Each row is followed by its class.
[ 32  43 -11  -6  12  14   8 -12  13   4 -20   6  26  -1 -31   0  11   7
   3   0 -29  65  10  -4   9  -8  11   3  -7  22   0   0  -8   2   2  -3
 -10  -1  11  -6  -3   4   6 -12  12  -1   3 -65  13  -3  -2  -9 -13 -12
  -7  -9 -11 -10  16 -12   2   3  -4  -2 -13  -7  31   6  -3  30] | <24>
[  7  15   8  10   5   4   1  20 -16  -6  -4   1  -6  -1  23   0  21   5
   3  -2 -19  46  15  -1  -1  13  -3  10   2  13   8   8  -2   2  -7   5
   1  -2  -7  -6 -13   0   7  -8  -3  -3   1  38 -12   7 -31  -7  -8 -14
  11  -3 -12  -1 -30   1   4  14 -25  -5 -17   1   1   1 -14   3] | <63>
[ 19  32  -7   1   7   5   2 -27  14  -4 -34  -8  29   2  -6  -1   8   7
  10   1 -19  16   5 -12  -1  19   9   4  13  26  -6 -26   2 -11   9  -5
 -19  -3   2   0  -4   5  14  -8 -10 -10   0 -17 -12  12   3 -15 -16  -1
   5  -9   3 -13  21  -8   0  16 -12  -6 -34  -4  41   6  -6  20] | <24>
[  2  17   1   1 -15  36 -11  10 -20  12 -38 -15  18  13  15   1  10   4
  21   1  -2  10   9 -14  -2  29 -11  15  19  30   1 -29  21  12   0  -2
 -18  -5 -15 -14   4   5   1 -30 -30   7  -1 -35   0  -2 -11  -4 -25  -8
  34  -8  12   2 -64   6   4  38 -16  -9 -17  11 -15  -3  26  -2] | <63>
[ 26  30   1   4  10  -8   0  -7  15  -9  18   0   8  -5 -19   3   0  12
   4  -3   4  26  12   4 -11  15   8   7   0   9  -4  -3  -7  -4   0  -2
   4  -9   0   6 -11   9   8   8  14  -1   4  48   8  -3 -25 -12  -8  -1
 -15   0  -8  -9  19  -1   5   3  -2  10 -27  -6  17   0 -36   4] | <24>
[ 18  40 -11  -1   7  10 -16 -17   2  -3 -27   0  25   3 -22   4   0   9
  -5   3 -24  58   2   5   0  -5  16   8 -15  21  -1  -3  -5  10  -7  -7
 -19   2   4 -18  -5   4   1 -12   3 -15  -1 -45  15  -1  -7  -7 -13 -11
  -2  -7  -4 -10  14  -4  14   0 -10 -11 -13 -10  23   8   6  29] | <24>
[-22  10 -11  -1  -4  11  -6  15  -9   0 -12 -12  13   4  18  -6   5  -1
  10   4  -8   6  14 -17  -1   9   3   4  21  19   6   0   2   3   0  -2
 -11  -1  -5  -7   9  -1   4 -20  -5   1   0 -37  -2  -3  -4   4 -13  -7
  21  -3  22  32 -15  -1   3  13 -27 -10  -2  -2  -2  38  11  16] | <63>
[ 16  29   5   5  -2  18 -29  -7 -10  -9 -24 -16  42   6  18   1   5  -1
  10  11 -10   7  16 -20   0  29  -3  15  32  24   3 -25   9   0   7   0
 -14  -4 -10  -6   6  -2  11 -21 -28   2  -1  15 -16 -14  -5  -4 -24   2
  28   8   1   1 -20  -6   4  23 -36 -15 -32  -7   3   3  31  -6] | <63>
[ 19  46  21  17   8 -17 -10 -30  20 -32 -12 -13  29   5 -74   1  15  -8
  18   3  15  30  16 -15   0  50  14  21  18  18 -16 -31   6  -2   9   5
  -7   0   5  12   1  -2  20 -28 -25 -13 -10  47 -10 -16  11 -24 -24  -7
  -3  -5  20   4  27  -5   2  14 -23 -17 -29  -6  24   6 -17  13] | <24>
[ 39  37  -6   3   8  -7   7  -6   9   6 -41  -8  14   2  27   2  11   6
  -3  -3 -35  31 -11  -9   4   6  15   3   5  22  -3 -19  13   2   6  -7
 -22  -2   6  -3  -3   5  16  -4  -5  -8   1 -33 -20  19 -10 -13 -20 -13
  11  -8  -5 -11   1  -6   2  12  -8 -13 -32  -3  26   4  -6  30] | <24>
[ -6   8  -1   5   1  31  -6   2 -19   9 -25  -9  18   2  30  -3  20   5
   1  -1 -45  49  16  -8   2  20  11  17  15  24   6   0   6  11   1   1
 -12 -18 -10 -19   3   6   3 -38 -15  -7  14  22   1 -30 -24 -16 -14 -15
  19  -4  -2  -4 -35  -2   8  27 -35 -16 -20   4   6   3  19  13] | <63>
[-11 -14  12   8  10 -10   9   3  -7  10 -17  -7   1  18  41  -9  24  -6
   7  -6 -42  22  11 -18  -6  13   2  12  14  11  -4  -5  12   2   4   1
  -8  -1  -5 -17   2  -3   9 -31 -19 -13 -20  29 -22   6 -10 -10  -5 -10
  13   6 -13   0 -10  -3  15  13 -43 -17 -23   2   4   9  14  17] | <63>
